In the rows, 128 means zero.
Each row has a class, written after it, and each block has its own classes.
[168  94 130 113  91 126 133 136 104 131 100 161 121 156 100  95 112 127
 121 114 160 125 145 160  95  92 132 103  82 163 156  77 158 120] : (15)
[147 186 154 137 145 102 146 113 145 161 150  99 103 110 149 136 156 144
  92 165  93 119 108  65 118 148 136 129 128 160 110 158 141 127] : (111)
[145 126 119 124 100 148 117 145 125 141  87 153 132 163 109  84 110 120
 171 120 157  97 137 157  97  85 135 137  84 171 138  80 129 112] : (111)
[150 137 138 120 138 137 138  34 135 141  42 136 129 146 135  83 137 123
 179 140 121 107  96 182 161  77 132 147  95 182 121 134  51  68] : (43)
[143 184 145 147 150 116 149 128 129 138 145 100 105 109 157 147 142 139
 107 157 115 107 126  67 114 150 139 128 126 163 132 144 117 156] : (9)
[147 131 134 107 107 156 146  14 144 141  46 122 143 148 114  95 118 117
 146 155 119 127 117 157 111  80 119 138 105 176 125 132  91 103] : (15)
[151 186 143 147 163 126 153 135 134 145 126 102 103 114 152 145 150 143
 114 151 114 104 128  54 119 137 142 132 131 163 131 148 109 142] : (111)
[123 104 102 121 114 137  54 144 156 148 115 126 123 168 185 113 134 147
 147 165 167  92 159 107 111 138 125  74 142 152 108  92 132 110] : (43)
[ 95 191 103 118 117 148  74  78 182 175 149 158 141 110 121 103 145 146
 115 180 111 127 118 148 141 135 152 115 124 165 104 143 129 122] : (144)
[183 181 157 161 146 120 157  87 138 151 114 116  74 134 150 136 135 135
  96 158 103 112 120  86 115 145 146 127 111 175 125 146 128 141] : (43)
[153 128 141 121  98 134 121 139 123 132 106 152 128 153 108  93 101 132
 133 130 160 121 153 156  88 103 141 109  86 169 138  89 131 130] : (44)
[151 126 117 128  91 136 122 143 130 132  96 164 123 165 103  75 112 115
 168 111 161  92 129 161  97  99 134 126  88 161 137  72 149 108] : (74)
[ 92 138 135 108 158 133  59 190 186 116 120 111 107 141 180 120 120 128
 118 166 171 121 148 101 117 130 113  89 149 118 106  93 152 137] : (144)
[128 198 117 119 113 141  89  63 201 159 161 143 146 130 121  98 145 145
 119 155 122 155 165  92 157 142 151  75 125 196  65 136 161 103] : (44)
[ 98 197 113 117 116 152  72  61 193 180 139 155 149 106 120 109 134 146
 120 181 108 135 115 151 151 124 153 104 127 156  99 142 122 109] : (120)
[155 120 123 118 101 145 104 134 126 107 105 152 131 166 116  81 115 134
 131 128 158 113 123 133 103  95 136 121  92 185 133  77 170 119] : (44)
[137 117 139 116 125 165 125  13 117 136  61 138 149 139 122  96 108 131
 138 168 106 142  88 179 131  97 102 145  98 156 139 149  94 125] : (43)
[106 197 119 114 124 132  69  63 195 171 169 152 137 106 115 101 142 150
 126 186  90 126 111 122 145 142 169 109 137 173  58 161 131 126] : (144)
[174 103 122 126  84 130 128 138 106 126 102 182 112 159  96  90 114 141
 134 118 161 107 125 161  94  98 142 110  88 161 142  85 162 116] : (120)
[125 209 120 123 129 148  85  61 199 171 155 142 153 128 110  99 139 143
 123 148 109 167 159  93 171 136 152  83 125 192  61 150 151 111] : (111)
[162 134 138 135 102 131 115 129 127 135 101 141 128 164 111  88  95 128
 137 123 157 113 147 160  89 103 146 104  95 175 137  89 133 127] : (74)
[105 215 110 104 114 125  55  75 199 180 161 168 153 110 109  95 153 139
 126 172 118 141 129 124 159 136 179  91 127 194  72 123 128 100] : (44)
[158 121 136 125 131 151 118  42 134 118  48 119 143 146 119  88 117 127
 179 137 136 120  94 179 132  87 127 133 108 161 136 125  93 104] : (74)
[146 192 150 147 148 119 146 121 138 145 144 109  99 118 146 146 141 140
 100 155 109 107 119  63 113 152 148 131 123 174 125 141 118 153] : (9)
[159 177 139 156 152 118 157 119 124 157 138 109  97 118 149 148 150 142
 105 154 111 100 126  65 113 156 150 128 123 163 134 152  96 154] : (43)
[112 225 102 111 123 120  53  80 195 198 153 170 147 122 114  90 153 128
 130 168 109 135 125 134 155 142 172  90 128 195  69 130 121 105] : (43)
[120 220 110 116 121 127  55  58 200 181 151 162 149 121 111  92 142 132
 126 165 106 135 121 131 156 136 177  88 139 202  71 127 140 104] : (74)
[143 120 143 114 128 165 133  18 126 133  65 133 149 131 108 104 112 144
 122 161 118 152  87 175 131  88 118 139  94 154 139 145 101 126] : (120)
[147 132 135 126 137 157 110  43 136 117  49 110 133 148 132  89 119 125
 157 148 136 113  88 174 127  86 126 154 104 174 139 132  85 116] : (144)
[151 120 123 124 106 137 102 137 125 105 100 147 124 166 126  82 117 129
 126 125 161 113 113 146 110  96 129 126  85 176 143  70 171 121] : (44)
[143 199 149 135 145  97 147 117 147 146 163  96  97 105 154 135 168 151
  83 171 109 111 100  61 118 148 155 121 127 156 115 159 145 124] : (120)
[111 227 111 115 118 131  50  55 203 191 170 164 155 116 101  96 142 137
 120 171 110 136 119 130 153 138 189  92 124 200  64 136 129 110] : (120)
[109 212 107 101 116 129  64  66 196 197 161 168 155 121  98  96 149 130
 109 163 108 145 128 127 149 140 171  91 125 192  68 130 134 112] : (15)
[176 186 159 160 150 119 158  91 149 140 118  89  71 121 159 139 139 133
  69 161 107 115 115  76 113 137 140 140 112 181 137 141 144 149] : (144)
[117 131 113 129 110 134  75 168 163 110 104 139 114 162 174 105 126 125
 149 139 184  91 158  90 117 145 116  79 151 123 115  73 169 101] : (74)
[177 177 152 158 140 120 150  94 144 138 126 106  79 132 154 133 134 142
 103 149  96 114 106  83 122 144 136 130 117 177 110 150 145 149] : (9)
[154 119 135 122  91 141 121 118 115 134  98 141 129 166 113  98 100 123
 124 130 159 111 154 151  79 101 138 109  89 171 152  88 138 126] : (15)
[167 183 146 140 121 119 170 101 129 146 158 129  86 103 116 146 161 146
  91 152  94 110 108  41 116 164 157 127 123 148 128 157 160 139] : (15)
[158 140 132 136 107 128 117 139 124 138 105 141 131 157 118  86 101 127
 136 130 158 110 145 168  88  99 149 109  97 177 140  92 130 125] : (74)
[179  98 127 131  91 119 130 141 106 135 100 174 109 164 103  90 107 121
 130 114 159 125 147 166 101 105 135 105  81 164 142  80 153 123] : (43)
[ 97 132 131 111 158 115  54 176 189 123 113 113 111 147 184 117 124 132
 135 160 170 109 141 118 119 136 121  70 152 117 101  84 147 129] : (74)
[105 118 114 111 135 131  59 149 169 135 127 118 136 156 169 114 133 142
 131 159 173 121 149  99 127 131 124  79 134 163 100  87 128 125] : (9)
[ 99 203 110 115 121 125  67  64 198 179 173 148 150 106 121 106 151 157
 131 181  95 124 109 123 150 143 172  96 140 160  55 161 124 115] : (120)
[ 99 124 113 104 134 151  57 161 175 140 118 132 138 156 160 105 127 134
 118 163 180 112 153  86 111 133 114  90 142 158 101  87 129 126] : (144)
[170 101 132 124  87 119 129 146 110 124 106 171 117 157 100  89 103 127
 134 118 154 122 134 174  97  97 138 114  79 171 135  76 163 125] : (9)
[161 184 159 134 122 113 159 110 143 129 152 134  84 107 123 139 154 145
  97 153  94 114 100  41 119 167 145 131 127 144 110 145 173 131] : (44)
[100 208 113 110 121 133  68  59 202 184 153 143 149 121 125 100 143 145
 135 175  94 127 131 119 146 136 158  90 140 172  56 152 119 110] : (15)
[ 99 205 117 112 127 133  65  70 198 182 154 151 149 109 118 103 143 149
 143 178  86 137 116 123 159 132 165 105 139 165  54 158 120 112] : (111)
[141 138 133 108 126 159 135  33 146 136  41 125 146 138 120  94 120 122
 159 156 115 136 107 152 132  71 114 146 115 177 120 138  87 102] : (111)
[113 114 106 113 133 150  59 146 167 140 114 129 140 160 169 111 130 144
 125 155 179 105 144  90 122 127 118  80 143 156 102  89 127 118] : (120)
[156 188 155 131 129 112 159 108 124 129 166 137  89  97 123 142 157 153
 114 159  84 101  92  47 125 163 160 132 123 159 115 160 160 141] : (9)
[140 130 130 106 125 158 135  38 142 141  42 132 147 138 118  94 122 125
 155 159 116 133 101 163 123  76 116 148 111 171 120 137  88 105] : (111)
[133 195 111 123 117 145  85  52 199 162 161 137 144 126 109  91 147 146
 118 153 124 155 158  98 160 140 154  79 116 201  73 146 161 116] : (144)
[161 198 155 129 126 124 154 113 139 139 148 142  85 106 111 143 159 163
  90 157  98 100  91  36 112 159 160 118 128 152 127 152 166 130] : (120)
[120 219 109 114 121 134  63  57 198 182 165 152 166 116 108  91 141 135
 123 171 106 141 131 121 152 134 182  89 137 211  68 136 138 108] : (74)
[146 198 157 134 143  93 156 114 149 155 155 110  93 104 146 136 159 146
  85 168  99 107 100  70 110 149 144 125 123 152 110 153 144 126] : (120)
[152 126 123 124 129 161 113  31 128 124  50 109 144 156 133  87 121 126
 173 139 127 112  92 173 131  80 123 143 110 171 130 142  78 109] : (15)
[174 184 166 152 155 120 157  99 143 142 108  94  82 123 158 141 133 137
  90 155  96 116 115  69 120 128 135 133 117 176 129 142 139 141] : (111)
[123 196 116 116 111 146  87  63 203 160 151 142 146 128 122  97 149 147
 125 156 124 152 160  96 162 139 149  79 124 188  69 135 155  95] : (44)
[110 117 107 115 132 133  60 163 164 146 118 129 124 164 179 112 134 130
 132 159 178 102 156  95 119 138 121  78 140 154 110  86 121 116] : (43)
[140 110 141 101 137 176 134  43 119 142  58 141 155 130 101 105 113 141
 131 157 110 165  91 171 140  76 111 150 100 161 141 146  96 122] : (111)
[104 213 121 108 125 115  64  65 197 169 166 148 142 109 123  95 143 147
 152 179  85 133 110 134 157 135 166  98 131 178  46 153 134 117] : (9)
[148 131 126 108 109 154 129  27 131 128  48 143 136 146 119  87 126 130
 169 162 117 114 100 151 122  86 123 134 113 175 126 140  90  98] : (43)
[143 135 130 118 113 152 132  13 140 127  58 128 151 138 117  89 121 131
 162 165 123 119 105 163 118  88 129 133 113 177 129 133  97 102] : (74)
[115 124 115 125 119 138  73 163 165 114 107 134 104 162 169 111 127 126
 126 145 183 105 155  89 117 143 115  95 138 131 112  79 162 121] : (144)
[148 127 133 113 129 156 139  21 133 141  40 137 143 147 134  84 125 123
 157 143 114 110  96 171 152  70 111 149 107 185 119 135  66  75] : (15)

A new block, with new classes.
[128 131 111 134 126 152 134 130 154 137 147 142 113 102 108 109 158 137
 114 108 128 109 112 115 135 155 204 114  85 148 112 105 100 124] : (8)
[124 127 122  78 142  77 130 118 142 135 119 127 175 142 174 105 129 143
 149 112 107 139 122 148  83 152 107 180 119 130 125 113 120 104] : (150)
[ 82 106 128 146  91 122 159 112 118 141 121 116 134 142 135 118 127 103
 112 145 117 122 128 149 134  88 123 146 135 161  89  74 166 148] : (165)
[118 110 114 227  94 148 131 138 121 136 108 126 118 149 120 106 128 112
 125 139 178 109 140 138 154  87 139  98 202 137 121  88 165 119] : (165)
[171 182 175  84 156  97 107 149 102 118  81 117 136 129 142 136 107 126
 169 142  99 177 113 145 112  99  74 149 159 138 178 199 129 147] : (150)
[116 104 123 138 204 155 134 138 119 127 150  80 160 127 157 117 147 162
 156 117 137  93 148 131  94 164  76 127 119  98 105 125  64 140] : (24)
[109 108 122 150 221 159 144 139 117 115 178  78 153 168 149 102 128 178
 121 116 163  74 133 166 102 145  68 102 147  93 113 127  97 145] : (8)
[143 112 114 131  85 103 133 102 116 123 105 142 109 139 149 130 131  66
 158 159 148 152 155 100 167  87 126 158 171 134 146 133 198 119] : (8)
[135 141 129 124 146 154 163 104 118 131 133  67 117 115 154  96 155 105
 175 160 147 119 157 114 159 103  63 166 137 131 139 137 143 169] : (150)
[156 113 147 207 154 133  87 161 121 141 106 168 134 117 102 144 131 157
 114 106 137 128 125 142 103 126 171  56 166 117 125 102  99  84] : (139)
[117  98 116  92 147 160 143 138 140 113 155 133 144  98 126 131 159 146
 123 123 106 100 120 111 110 175 164 122  57 127 103 119  84 123] : (8)
[100 140 139 153 143 115 143 107 132 188 135  84 130 132 149  81 146 118
 142 115 131 131 132 156 113 128 103 171 131 156  97  82 135 162] : (93)
[ 89 119 149 149 170 135 167  86 102 179 156  52 119 138 153  89 144  92
 142 150 132 122 163 161 127  88  41 169 152 146  78  79 161 199] : (93)
[124  74 120 198  98 178 136 120  93 121 127 161  93  98  93 160 146  75
 103 171 124 110 169  95 164  72 168  71 151 154  99  80 163 136] : (171)
[132 119  81 151  18 153 158 129 131  94 100 144 101 110 132 138 146  71
 148 185 152 137 136  67 197  85 161 136 141 158 164 150 197 123] : (24)
[106  64  96 167 128 151 149 116 136 113 178 164 122 112 107 142 149 131
  65 130 121  93 148 138 131 128 187  67 113 122  75  33 136 106] : (139)
[155 172 146 121 174 127  71 197 158 122 121 156 158 117 109 127 137 228
 111  61 102 135  61 157  41 213 187  81 104 131 152 154  13  88] : (171)
[151 177 124 118 101 108 122 140 159 161 103 123 124 106 144  78 154 139
 175  99 139 154  90 125 123 175 170 181 109 156 160 138 107 103] : (93)
[106 116 100 129 135 152 153 147 140 105 147 107 154 129 141 121 143 156
 115 132 127 101 118 135 112 141 127 116 107 130 115 115 109 130] : (24)
[135 156 130 142 119 127 119 131 149 158 108 123 122 101 123 100 150 137
 139 105 121 133 104 133 114 151 181 148 107 164 126 102 101 122] : (171)
[141 131 125 154 173 152 128 167 102  85 125  98 138 155 142 139 116 158
 145 141 158 119 136 139 132 112  67  92 185 105 159 168 126 128] : (165)
[130 118 129 120 132 125 118 170 127 101 134 169 143 142 101 154 116 156
  76 123 103 120  91 151 107 118 180  71 126 143 129 133 119 110] : (8)
[ 94 107 101 128  28 110 178  46 108 143 101 106 102 132 168 123 141  17
 170 197 132 152 187  89 200  57  69 209 165 144 121 103 241 167] : (24)
[110  97  86 126 119 118 142 117 151 126 143 145 144 120 143 122 146 136
 114 113 117 119 131 125 113 152 172 136  96 132 102  79 114 102] : (24)
[105 110 148 188 112 111 126 135 102 146 118 144 123 158 115 132 109 108
  94 152 130 136 135 161 122  66 125  97 183 155 110  91 184 124] : (93)
[129 126 134 171 133 124 118 160 108 114 106 130 137 154 132 136 111 135
 123 142 132 131 125 148 114  92 112 100 179 129 140 141 137 120] : (24)
[101  75 127 164 171 177 151 119  98 119 156 102 132 113 128 142 145 112
 115 162 124  92 172 121 126  98  87  91 135 118  78  93 121 163] : (24)
[110 110 102 151  66 154 168 109 129 121 135 118 109 131 133 108 152  88
 136 161 162 106 140 101 173 103 147 142 134 149 125 113 183 136] : (8)
[118 100 124  95 164 149 140 128 125 120 148 106 159 115 145 124 154 140
 144 123 115 101 132 120 101 169 116 135  89 115 104 124  93 136] : (8)
[154 143 140 131 153 143 120 151 126 115 130 138 112 115 107 136 140 132
 118 126 120 134 116 129 131 116 155  94 136 140 139 147 111 138] : (8)
[143 134 127 140 157 126 106 169 133 106 122 133 153 158 130 130 123 175
 128 109 147 120 100 149 104 149 134  94 152 112 153 159  96  99] : (8)
[129 109 122 234 153 147 117 162 120 127 128 142 129 148 101 132 121 158
  89 119 160  94 132 165 124 105 156  45 190 121 122  84 139 100] : (139)
[144 130 111  54  56  82 140 122 142 104  94 164 136 105 143 149 137  75
 149 156  97 165 113  89 138 117 171 193 105 162 151 139 188 101] : (30)
[136 145 123 115  61 105 121 176 146 111  92 184 135 119 108 135 122 136
 103 122  99 145  71 139 122 126 219 117 123 178 144 124 129  93] : (165)
[115  99 121 150  88 155 149 108 110 119 117 118 117 102 133 136 153  78
 149 172 130 120 162  84 152 100 116 133 138 137 118 118 154 146] : (24)
[164 110  91 174  82 171 125 144 139 109 103 150 106  82 113 135 175 106
 167 144 172 124 144  65 161 149 177 113 147 118 154 136 129  92] : (30)
[107 113 131  99 108 120 155  97 123 157 126  88 139 109 162 104 156  96
 171 149 121 135 138 117 124 138  92 196 100 146 112 111 144 154] : (93)
[120 126 123 133  34 125 151 127 111 101  94 140 109 129 127 147 121  69
 130 188 130 148 130 103 180  53 136 136 160 171 146 136 217 142] : (165)
[136 119 130 194 140 141 103 174 116 105 114 150 129 150 105 146 119 166
 101 118 140 121 113 150 106 119 154  61 173 133 144 125 109  95] : (171)
[126 127 145  97 107 108 126 136 139 142 112 144 156  97 132 131 142 133
 132 117  85 132 100 136 100 157 170 146  79 149 115 103 109 119] : (139)
[142 114 115 142  47 100 123 100 113 119  79 172 107 118 138 149 129  58
 150 170 126 167 147  98 166  78 156 152 172 160 149 115 201 105] : (171)
[128  91  96 118 122 128 145 123 127 100 144 151 129 117 129 153 145 106
 112 151 118 121 149 112 138 112 152 121 126 127 113  95 160 112] : (30)
[141 117 107 110  92 109 143 108 132 116 121 135 132 118 155 131 142  99
 153 147 130 139 143 114 151 123 129 156 135 123 143 112 172 109] : (139)
[ 99  95  92 186 150 117 118 130 162 148 145 151 151 135 126  98 139 162
  92  77 131  98 130 155  78 168 196 107 118 120  78  39  93  80] : (24)
[140 166 110 155  73 129 139 113 140 156  79 103 100 101 147  86 150  88
 189 134 159 147 135  89 168 130 142 182 147 155 151 136 147 131] : (24)
[ 93 100 158 170 169 131 133 135  82 126 130 106 145 168 125 147 102 130
  88 152 112 110 144 182 100  67  67  90 179 136  95  95 153 161] : (171)
[115 104 134  77 173 138 132 139 133 119 154 124 163 111 130 140 148 158
 113 117  88 106 115 135  89 164 145 118  59 124  93 115  76 136] : (8)
[168 153 154 150 132 132 110 160 113 112  99 147 108 112  96 154 132 105
 125 147 120 149 122 119 141  79 149  94 173 145 150 145 146 125] : (30)
[100 112 140  81 170  89 143  95 103 135 125  83 166 151 181 128 120 114
 155 140  96 134 151 159  90 121  40 193 137 126 109 111 147 153] : (171)
[ 78  59  85 211 135 146 164  77 127 159 176 101 111 135 144  90 154  95
 111 143 175  92 182 136 145 111 125 126 152 133  62  18 173 140] : (93)
[143 124 167 114 147 108 109 149  89 128  96 131 143 128 135 151 117 114
 153 148 100 161 123 142 102 110  84 129 161 133 142 158 132 131] : (93)
[104 138 134 175 185 124 139 117 138 189 150  63 141 137 152  58 148 151
 143  90 152 108 131 174  87 157 104 158 132 137  91  67 107 149] : (93)
[130 154 140  82 110 137 157 113 111 122 108  91 116 107 140 133 139  88
 167 169 110 150 134 116 167  90  83 173 131 152 138 154 157 176] : (165)
[108 113 120 154 139 168 163 113 125 144 171 100 106 105 124 105 160 108
 114 146 132 113 143 128 147 110 126 119 109 152  94  82 141 166] : (93)
[ 89  90 122 187  32 135 151  84 122 165 104 144  96  99 120 116 151  40
 126 175 127 125 161  83 168  70 176 150 127 178  80  58 191 140] : (24)
[117  97  92 157  65 137 164  82 109 109 116 119  99 124 161 127 144  36
 166 194 158 138 187  72 193  64  96 163 178 140 130 115 219 138] : (24)
[110 104 125 214 200 182 146 111 105 145 161  69 115 132 129 108 153 136
 127 130 158  87 169 150 127 112  82  96 165 118  95  76 112 159] : (171)
[ 99 123 109 100 163 161 173 111 137 126 160  68 138 104 149 111 158 135
 137 138 119 102 137 122 126 140  97 157  77 138  98 115 104 180] : (24)
[122  91 113 168 143 168 134 136 132 129 153 130 136 100 113 127 161 148
 116 117 132  84 137 118 119 161 170  84 104 119  98  77  97 112] : (139)
[114 106 132 125 130 130 132 133 126 150 138 126 142 110 131 117 152 134
 132 118 108 124 118 133 100 158 147 134  97 144 100  94  98 126] : (93)
[136 109 134 124 125 156 138 132 115 116 127 119 136  98 130 143 151 121
 148 150 121 115 136 110 135 133 116 118 116 120 127 129 123 137] : (139)
[146 139 121 124 170 167 139 140 130 115 150 100 118 122 123 119 151 139
 143 129 141 114 128 125 142 137 118 114 126 117 138 152 107 145] : (8)
[141 153 149  98 194 119 113 171 137 134 145 130 148 116 117 124 133 183
 110  95  90 136  84 175  74 166 152 108  99 142 125 128  63 122] : (93)
[148 145  96 162 152 173 128 157 153 112 144 123 114 102 119 113 159 169
 131 108 154 109 126 109 135 165 168  90 116 117 143 133  74 106] : (24)
[116 101 124 110 143  98 124 122 126 125 126 140 156 133 144 139 124 135
 112 121  98 137 126 153  89 128 138 138 118 140 101  84 127 112] : (171)
[135 103 117 160  90 157 143 120 131 134 123 128 119  90 127 121 163 109
 151 141 147 112 142  98 152 140 159 126 113 130 121  98 135 120] : (139)
